Read these off the table that follows.
1) Read off the entry in the bottom-right corner.
2) Read off the entry in the bottom-left corner.
3) Read off the second entry on the main diagonal.
4) Read off the entry just left of 17.
5) Read off the entry just right of the largest entry.
6) Read off the largest entry in the last row.
7) Read off the 1st entry in reading order.
8) Read off the fourth entry, reading row by row.
[[-3 58 -4 26]
 [-6  4 -3 -1]
 [-2 17 -4 16]
 [-6  5 -4 -2]
 [-3 45 -3 -1]
 [-6 -2 -4 -3]]
1) -3
2) -6
3) 4
4) -2
5) -4
6) -2
7) -3
8) 26

Read these off the grid that follows. Counting starts at 0.
1) Report the entry at row 0, column 1.
2) Report the entry in row 1 and column 2.
3) Report the entry just right of the largest entry.
4) Report the entry just right of 567.
5) Report the entry directly above the largest entry.
6) Report the entry just left of the largest entry.
7) Report the entry in row 0 and column 0.
8) Report the entry at row 1, column 0.
[[456 448 521 441 405 463 475 480 481 506 520 499 287]
 [541  96 377 511 515 537 471 425 190 414 321 515 578]
 [605 170 362 640 696 611 488 507 229 416 296 563 820]
 [505 476 435 707 799 633 378 686 530 380 343 621 742]
 [403 906 653 567 585 551 436 710 892 524 635 577 400]
 [657 465 501 614 634 596 610 526 451 557 518 563 802]]
1) 448
2) 377
3) 653
4) 585
5) 476
6) 403
7) 456
8) 541

Questions about the grid below.
1) Which number is the entry in the top-right corner?
2) Which number is the bottom entry of the column that holds the smallest entry?
3) Which number is the 1st entry in reading order?
4) Which number is the smallest entry in the last row?
5) Which number is the bottom-left entry?
6) Which number is the entry just right of 6?
7) Which number is the first entry in the row that holds the smallest entry?
8) Which number is the entry directly below -18?
[[-32   6 -16  10  -1 -33 -43 -13  43]
 [ 11  -7   9 -48  43  45   2  39 -28]
 [ 56 -33  -1  29  39 -19  23  54  28]
 [-10  53  38   7   3   5  12  28  27]
 [-25 -26 -34  25  32 -56 -39  18  35]
 [ 14 -55 -19   9 -45  33  -9  -3 -15]
 [ 31 -29  34 -51 -47  39  20  19  26]
 [ 16 -28  43  33 -11  10  23  35  10]
 [-20  46  30  40  44  43 -56 -33  44]
 [ 48 -15 -56 -49 -58  40 -37  33  18]
 [ 39  -8  37 -28  10  53  37  15  28]
 [-35 -37  -9 -48  25  46  20 -44 -20]
 [ 40 -12   7 -18 -43  11 -37 -22 -13]
 [ -3 -41 -25 -32 -45 -40 -39 -51 -13]
 [-46  40 -27  20   2  -5  45 -40  29]
 [ 31  -2 -23 -38 -24  20  -3 -32 -34]]
1) 43
2) -24
3) -32
4) -38
5) 31
6) -16
7) 48
8) -32

Read these off the grid that follows.
1) What is the bottom-left entry?
2) What is the fourth entry from the end, reading row by row?
3) What is the second entry on the diagonal from the top-right corner?
4) What is the third entry on the main diagonal?
5) What is the 1st entry on the main diagonal?
6) What is the bottom-right entry?
7) What is the 4th entry in reading order?
8) What is the entry in the top-right corner?
[[-69 -68  19  15  68]
 [-45  69  68 -68 -68]
 [ 66 -23  68 -67  59]
 [-54  69  69 -69 -68]
 [ 66 -19  70 -68  54]
 [-70 -68  20  -1  66]
 [-70 -66  26 -24  45]
 [-68 -70  -5  28  65]
 [ 67  -6 -69  68 -61]
 [-52  68  70 -69 -67]
 [ 61 -21  70 -68  64]
 [ 57  43 -68  66 -67]
 [-69 -54  43 -45  29]]
1) -69
2) -54
3) -68
4) 68
5) -69
6) 29
7) 15
8) 68

Questions about the table below. Rows and columns are numbered from 0.
1) Give the bottom-left entry.
2) Give the entry directly below 15.
3) Give the top-right entry.
4) Give the entry just left of -61.
5) Give the entry at row 1, column 0.
6) Give the top-left entry.
7) Give the entry just right of 28.
8) Give the entry directly below -61.
[[ 24  42   6 -61 -69  54]
 [ 10 -16   6 -23  19  15]
 [ 28 -54 -16 -20   4   3]]
1) 28
2) 3
3) 54
4) 6
5) 10
6) 24
7) -54
8) -23

A =
[[ -8  10  10  -1  14]
 [  8 -10  -8 -16 -12]
 [-11  44  29 -62 -25]
 [  0  23  13 -36 -25]
 [-22  30  13  23 -22]
 [  2 -18  -9  27 -12]
 [  8 -19  -3 -13  15]
 [  4  -2  -1 -10 -11]
 [  2   3  -9   3 -38]
 [-14  22   3  10  -1]
 [  6 -20 -14  21   1]
 [  0   6   9 -31   9]]
Read off the top entry of the column that holds the smallest entry.
-1
The entry just left of the smallest entry -> 29
Read off the third entry from the end, reading row by row.
9
The entry just left of -16: -8
The bottom-left entry -> 0
The 4th entry from the end, reading row by row -> 6
Read off the entry in the top-right corner.
14
Read off the last entry in the row that holds the largest entry.
-25
The entry just left of the largest entry is -11
Read off the entry directly below 14.
-12
Read off the entry directly above the largest entry.
-10
The last entry, reading row by row: 9
Read off the 2nd largest entry.
30
Read off the third smallest entry.
-36
The entry directly below 22: -20
Read off the entry just left of -20.
6
Read off the 1st entry in reading order.
-8
The 2nd entry on the diagonal from the top-right corner: -16
Read off the entry just right of -3.
-13
Read off the smallest entry in the last row.
-31
Read off the entry directly below -13.
-10

W =
[[-39   0  10  52 -13  15]
 [ 64  24 -39 -55   5  18]
 [ 59  52 -68 -32 -22  33]]
Read off the entry just right of the smallest entry.
Answer: -32
The top-left entry -> -39
Read off the entry in the bottom-left corner.
Answer: 59
The entry directly below 5 -> -22
Read off the smallest entry in the last row.
Answer: -68
Read off the last entry, reading row by row.
Answer: 33
Read off the top-right entry.
Answer: 15
Read off the second entry on the main diagonal.
Answer: 24

Questions about the row below.
1) What is the entry just right of 3?
2) What is the largest entry?
[-28  42  66  29  27 -22  48  54   4 -37   3 -21  26  29]
1) -21
2) 66

X = [210.635, 115.773, 204.384, 214.369, -72.229, 215.162, 217.847, 98.002, 212.552, -177.157, 199.446, -86.230, -96.036, 219.627, -168.758, 213.860]
The entry just right of -72.229 is 215.162
The entry just left of -177.157 is 212.552
The entry just right of -168.758 -> 213.860
The entry just right of 115.773 -> 204.384
Give the entry just left of -96.036.
Answer: -86.230
The entry just right of 214.369 is -72.229
